(in the rows, 128 means zero)
Each row of numbers belongs to one of the objects below and depends on some of the facts about them. Some rows are named. Which object is each other row?

Some facts about the objects:
z_10 (θ 394) (χ 152)
z_114 (θ 918) (χ 460) (π z_364, z_930) (β z_185)
z_137 (θ 329) (χ 152) (π z_364, z_40)
z_141 (θ 918) (χ 152) (π z_63)
z_145 (θ 394) (χ 460) (π z_949, z_633)
z_177 (θ 329) (χ 152) (π z_361, z_42)
z_182 (θ 329) (χ 460) (π z_217)
z_185 (θ 918) (χ 152) (π z_532, z_414)
z_188 (θ 19) (χ 152) (π z_141, z_703)
z_195 (θ 918) (χ 460)
z_2 (θ 329) (χ 460) (π z_824) (β z_195, z_217, z_824, z_141)
z_217 (θ 19) (χ 152) (π z_949)
z_223 (θ 715) (χ 460) (π z_418, z_528)
z_232 (θ 705) (χ 152)
z_252 (θ 394) (χ 152) (π z_520, z_40) (β z_177, z_532, z_145)
z_255 (θ 329) (χ 152) (π z_252, z_824) (β z_420, z_642, z_182, z_414, z_517, z_260)
z_260 (θ 918) (χ 152) (π z_733, z_141, z_137)
z_294 (θ 918) (χ 152)
z_296 (θ 329) (χ 152) (π z_528)
z_306 (θ 19) (χ 460) (β z_414)
z_320 (θ 394) (χ 152) (π z_824)
z_328 (θ 918) (χ 460) (π z_532) (β z_972, z_578)
z_338 (θ 329) (χ 152) (π z_526, z_633)
z_361 (θ 918) (χ 460) (π z_306, z_294)
z_362 (θ 705) (χ 152) (π z_642, z_380, z_2)
z_364 (θ 918) (χ 152)
z_380 (θ 19) (χ 152)
z_391 (θ 19) (χ 460) (β z_188, z_638, z_729)
z_40 (θ 705) (χ 152) (π z_702) (β z_188, z_733)
z_413 (θ 918) (χ 460) (π z_320, z_703)
z_414 (θ 394) (χ 460) (π z_413, z_255)
z_418 (θ 918) (χ 152) (π z_252, z_558) (β z_902, z_137)
z_42 (θ 715) (χ 460) (π z_733, z_580, z_137)
z_420 (θ 329) (χ 460) (π z_703)
z_428 (θ 918) (χ 460) (π z_418, z_63)
z_430 (θ 705) (χ 152) (π z_361, z_884, z_528)
z_46 (θ 19) (χ 460) (π z_537)
z_460 (θ 918) (χ 152) (π z_255)
z_465 (θ 329) (χ 460) (π z_252, z_902)
z_476 (θ 329) (χ 152) (π z_930, z_534)
z_517 (θ 19) (χ 460)
z_520 (θ 329) (χ 152) (π z_40)
z_526 (θ 918) (χ 460) (π z_520) (β z_875)
z_528 (θ 918) (χ 152) (π z_418)
z_53 (θ 918) (χ 460) (π z_223)
z_532 (θ 918) (χ 152) (π z_338)
z_534 (θ 918) (χ 152) (π z_732, z_528) (β z_430)
z_537 (θ 715) (χ 152) (π z_799, z_930) (β z_10, z_969, z_137)
z_539 (θ 715) (χ 152) (β z_217, z_969, z_53)
z_551 (θ 705) (χ 152) (π z_296, z_728)
z_558 (θ 394) (χ 152)
z_562 (θ 329) (χ 152) (π z_260) (β z_972)
z_563 (θ 329) (χ 152)
z_573 (θ 918) (χ 152) (π z_476)
z_578 (θ 19) (χ 460) (π z_884, z_633)
z_580 (θ 918) (χ 460)
z_585 (θ 19) (χ 460) (π z_703)
z_589 (θ 394) (χ 152) (π z_930)
z_608 (θ 918) (χ 152) (π z_83)
z_63 (θ 705) (χ 152) (π z_520, z_40)
z_633 (θ 394) (χ 152) (π z_824)
z_638 (θ 19) (χ 152) (π z_539)
z_642 (θ 918) (χ 460) (π z_364, z_677, z_580)
z_656 (θ 705) (χ 460) (π z_642, z_414) (β z_969, z_380, z_589)
z_677 (θ 918) (χ 152)
z_683 (θ 329) (χ 460) (π z_824)
z_685 (θ 329) (χ 152) (β z_338, z_232, z_729)
z_702 (θ 394) (χ 460)
z_703 (θ 705) (χ 152) (β z_476, z_875, z_563)
z_704 (θ 918) (χ 152) (π z_526, z_137) (β z_63, z_563, z_578, z_260)
z_707 (θ 329) (χ 152) (π z_188, z_520, z_747)
z_723 (θ 705) (χ 152) (π z_83, z_517) (β z_875, z_853, z_294)
z_728 (θ 394) (χ 152) (π z_520, z_40) (β z_53)
z_729 (θ 329) (χ 460)
z_732 (θ 19) (χ 460)
z_733 (θ 19) (χ 152)
z_747 (θ 918) (χ 460) (π z_195) (β z_930)
z_773 (θ 918) (χ 460)
z_799 (θ 19) (χ 152) (π z_520, z_685) (β z_949, z_532)
z_824 (θ 918) (χ 460) (π z_702)
z_83 (θ 19) (χ 460) (π z_642) (β z_921, z_638, z_707)
z_853 (θ 394) (χ 460) (π z_930)
z_875 (θ 918) (χ 152) (π z_296)
z_883 (θ 918) (χ 460) (π z_320)
z_884 (θ 329) (χ 460)
z_899 (θ 329) (χ 460) (π z_930, z_63)
z_902 (θ 19) (χ 460)
z_916 (θ 329) (χ 152) (π z_704, z_182)
z_921 (θ 329) (χ 460) (π z_361, z_633)
z_928 (θ 394) (χ 152) (β z_677)
z_929 (θ 329) (χ 460) (π z_899, z_294, z_773, z_260)
z_930 (θ 394) (χ 460) (π z_884)
z_949 (θ 329) (χ 460) (π z_702, z_252, z_677, z_580)
z_969 (θ 918) (χ 460) (π z_899, z_520)
z_972 (θ 715) (χ 460) (π z_380)

Some rows with their names:
z_608: [127 121 128 133 118 130 107 118 118 130 125 152 139 124 120 125]
z_585: [116 133 133 121 135 125 135 150 153 129 148  99 126 122 139 127]
z_252: [123  78 118 140 134 112 100 125 156 120 109 211  86 124 124 122]
z_188: [117 132 140 119 125 112  47  99  97 157  89 116 145 113 135 123]
z_723: [138 102 126 148 124 122 135 153  99 105 131 170 141 120 102 116]
z_177: [134 129 120 131 111 131  89 112  95 139 105 137 136 129 135 132]
z_364: [127 118 129 123 122 118 129 103  87 129 127 147 139 143 110 129]
z_638: [117 132 143 117 125 111  48  97 100 154  83 115 147 114 132 125]
z_729: [136 151 132 100 146 100 103 108  92 150 109  37 117 132 149 125]
z_733: [116 128 141 110 132 101  88  95  71 148 101 123 147 137 123 131]
z_683: [135 146 125 114 130 125 134 144 145  93 117 110 114 123 157 119]
z_520: [137  96 112 141 138 126 111 114 143 141  69 189  74 131 137 136]
z_420: [140 163 125 143 146 140 165 162  90 126 111  89 122 119 130 130]
z_328: [130 123 124 143 145 126 170 173 130 104 153 104 125 111 110 119]
z_83: [123 107 135 114 140  92  89 151 155 123 154  68 126 112 139 111]
z_875: [126 151 126 151 132 150 123 121  77 140  97 158 146 113 107 131]
z_217: [110 141 130 126  97 157 115 103 153 148 139 190 138 144 146 146]
z_969: [114 144 127 122 130 161 155 108 230 154 139 135  97 143 157 153]
z_537: [145  83 136 124  83 142 147 124 225 116 154 157 151 144 121 137]
z_899: [153 115 130 118 124 135 144 150 174 131 107  44 120 124 133 135]
z_578: [119 162 140 137 149 147 170 161 110 127 100  93 138 110 123 134]
z_255: [146 116 110 149 119 122 142 168  73  68 104 190 126 117 117 110]
z_63: [131 123 128 158 155 144 148 130 118 140  54 198 104 113 100 136]
z_853: [142 138 142 123 138 147 172 152 156 128 102  49 141 112 111 135]
z_916: [140 120 124 132 110 126 101 126 100 129 116 148 132 128 130 126]
z_580: [125 134 131 114 147 117 159 129 122 126 158  94 122 138 126 128]
z_380: [115 133 131 115 107 138 142  93 115 146 150 183 140 164 133 149]

Which object is each row?
[126 113 122 141 165 127 171 165 161 118 119 127  93 114 122 128] => z_526
[122 124 120 155 117 127  73 126 100 147 168 154 139 114 125 121] => z_528
[142 134 126 114 134 115 162 138 117 128 138  67 122 142 135 133] => z_884
[122 138 125 144 135 123 113 147 159 144 188  94 125 112 138 120] => z_223
[132 126 111 150 108 129  79 133  90 143 148 137 133 123 135 124] => z_296
[136 110 125 145 130 115 167 146  53 105 146 174 144 135  86 120] => z_703
[130 101 122 126  99 123 162 108 159 119 195 200 135 170 123 136] => z_539
[123 104 137 100 146  77 104 139 129 122 155  59 122 133 131 115] => z_391
[141 133 149 110 124 142 145 136 187 133 113  38 144 118 122 135] => z_930
[111 155 126 122 121 155 146 119 186 144 173 116 125 139 154 145] => z_53
[132 116 125 125 128 114  58  99 103 149  71 132 114 122 139 126] => z_707
[124 132 133 139 117 136  94 117 115 145 132 143 146 119 124 126] => z_430
[120 125 127 131 107 152 115 100 165 151 136 168 133 135 135 142] => z_141
[137 104 119 158 130 130 149 162  88 102 123 178 135 112  89 119] => z_704
[128 135 134 131 139 121 142 138 169 129 149  93 121 122 132 125] => z_42
[127  84 128 132 126 112 110 128 146 127 113 184 116 128 122 129] => z_799
[139 110 136 115 130 128 148 153 184 117 139  57 127 121 122 126] => z_114
[139 116 141 118  87 163 133 103 179 139 115 135 155 142 128 147] => z_589
[122  91 116 139 119 139 131 108 198 136 128 228  89 143 138 143] => z_728
[118 147 134 119 139 128 124 135 164 127 133  91 122 117 143 124] => z_145
[125 122 124 123 140 119 137 146 165 120 161  97 116 125 128 120] => z_747
[125  88 129 123 136  95  68 111 142 123  95 175 106 117 125 114] => z_40
[144 152 122 142 134 135 164 124   6 132  83 147 141 135 104 134] => z_563
[113 145 132 111 131 130 172 121 145 141 166 110 127 158 144 145] => z_902
[128 150 131 154 135 154 137 132  65 133  84 159 147 111 100 132] => z_260
[125 158 134 129 160 130 192 149  65 133 120 101 136 135 108 136] => z_517
[133 130 128 123 120 115  45 106 100 139  81 119 134 118 141 120] => z_338
[131 147 122 120 136 124 123 137 146 127 118  96 108 125 157 127] => z_949

The same objects again, as new rows of numbers:
Some rows with their names:
z_929: [137 130 117 125 139 138 124 126 125 118 119 113 107 136 123 135 128 133
 128 129 128 114]
z_683: [135 129 117 124 136 158 118 120 122 123 122 115 104 131 123 143 128 127
 132 170 132 116]
z_63: [132 130 119 127 123 175 126 130 128 110 128 130 132 140 136 140 130 124
 123 130 125 109]
z_177: [124 140 124 127 127 121 120 131 132 124 125 121 130 135 128 133 131 127
 138 143 128 116]
z_930: [140 113 119 125 152  46 115 124 117 117 107 114 107 159 119 131 128 139
 115 162 134 108]
z_969: [139 124 134 122 141 127 136 121 120 108 126 123 102 130 123 137 131 129
 112 147 131 108]
z_217: [122 126 139 121 125 125 119 121 133 122 127 124 126 122 128 135 132 124
 131 152 130 116]
z_899: [141 119 111 126 150  95 122 126 121 111 110 115 108 148 123 131 128 135
 121 150 129 111]
z_195: [135 128 118 122 129  98 129 118 126 138 127 113 114 140 119 139 129 124
 123 135 122 108]
z_799: [130 108 134 132 108 122 137 124 115 133 125 122 131 134 130 130 131 132
 115 115 122 136]
z_902: [137 119 123 120 128 101 131 113 130 143 125 112 112 133 120 137 129 122
 126 135 115 115]
z_520: [133 132 118 129 130 201 136 132 128 105 130 132 129 135 137 142 131 119
 126 127 122 112]
z_656: [130 112 139 122 118 130 145 114 111 121 129 115 101 122 116 130 133 128
 112 106 144 127]
z_685: [120 112 105 128 123 142 165 110 123 150 127 124 147 136 120 133 134 114
 132  89 137 131]
z_728: [126 107 140 126 115 169 157 121 116 112 141 134 119 128 126 138 135 115
 110 113 141 125]
z_884: [138 125 105 122 143  92 130 116 125 137 122 111 111 145 118 136 128 122
 129 138 121 114]
z_2: [130 110 126 126 122 157 138 111 109 129 126 114  97 122 117 140 131 125
 124 153 143 132]
z_916: [123 138 120 124 124 132 122 128 132 123 127 123 134 133 128 136 131 124
 137 141 132 115]
z_608: [125 135 126 124 117 122 119 130 132 124 126 122 135 134 128 135 132 130
 130 141 135 111]
z_526: [134  88 105 127  77 248 141 129 112 116 132 102 105 153 120 127 127 136
  89 124 142 130]
z_729: [133 130 102 125 147 147 146 116 130 141 115 114 123 140 117 139 129 124
 130 116 127 114]
z_252: [128 116 137 133 112 171 145 136 113 128 134 126 127 136 131 136 131 123
 114 114 130 130]
z_578: [142 113 128 123 130 111 117 107 127 126 112 108 110 135 130 138 127 133
 127 121 128 113]
z_949: [136 133 120 127 135 157 123 128 123 124 124 111 105 133 124 140 128 132
 130 142 123 116]
z_362: [122 138 127 124 120 126 119 129 129 125 128 123 134 134 129 137 132 125
 132 142 134 111]
z_677: [122 134 118 122 117  93 130 121 132 144 132 123 139 139 124 139 133 119
 135 136 125 111]
z_182: [135 135 121 127 135 135 122 130 123 120 120 109 108 135 125 136 127 135
 129 130 127 115]

Name these rows:
[129 106 128 128 117 200 151 115 116 135 107 111 122 131 120 128 129 143
 112  76 138 130] => z_83
[137 115 119 124 137 102 115 129 120 117 112 112 107 157 121 133 127 135
 112 162 136 109] => z_853
[124 106 134 123 123  51 137 115 111 113 132 131 125 135 119 126 138 127
 111 147 151 123] => z_537
[123 125 117 122 126 121 129 115 136 147 124 124 145 134 125 137 131 118
 134 131 121 115] => z_733
[134 136 138 128 125 102 114 136 116 129 124 110 103 140 123 136 129 144
 125 134 122 115] => z_414
[135 125 127 123 127 160 111 119 117 127 124 118 101 128 124 152 127 128
 125 191 135 114] => z_824
[124 138 132 125 111 104 116 132 128 125 129 121 133 135 128 137 131 134
 131 126 131 111] => z_260
[134 126 140 124 130 136 113 142 144 129 120 114 130 123 136 126 129 104
 123 171 141 112] => z_528
[143 121 128 123 130 131 123 104 129 117 119 109 111 137 133 143 128 132
 132  88 141 101] => z_972
[120 130 113 121 109 107 129 122 132 142 135 121 141 143 123 139 132 114
 129 149 128 113] => z_294
[125 137 123 125 127 148 131 127 127 111 134 129 129 130 129 139 133 124
 134 133 129 115] => z_137
[117 102 110 124  76 187 127 128 122 130 136 108 128 147 120 123 130 127
 108 132 148 134] => z_723
[134 127 116 123 136 120 129 118 123 142 130 116 108 143 120 145 128 120
 126 146 124 111] => z_702
[121 112 109 121  92 191 109 138 131 127 133 109 132 150 126 128 128 121
 113 176 143 117] => z_875
[133 139 129 124 122 131 126 128 123 123 123 111 114 138 121 136 128 143
 125 119 128 110] => z_642
[136 106 128 128 110  70 144 114 112 154 130 103 113 136 118 128 129 131
 115  99 113 138] => z_306
[123 110 110 131 122 241 163 120 119 128 121 130 141 128 130 140 132 122
 114  98 144 129] => z_40
[130 132 128 125 131 134 115 136 142 123 119 116 129 126 132 129 129 111
 133 157 136 116] => z_296
[129 110 144 126 112 144 142 124 127 130 130 118 125 115 129 125 133 108
 113 136 146 129] => z_418

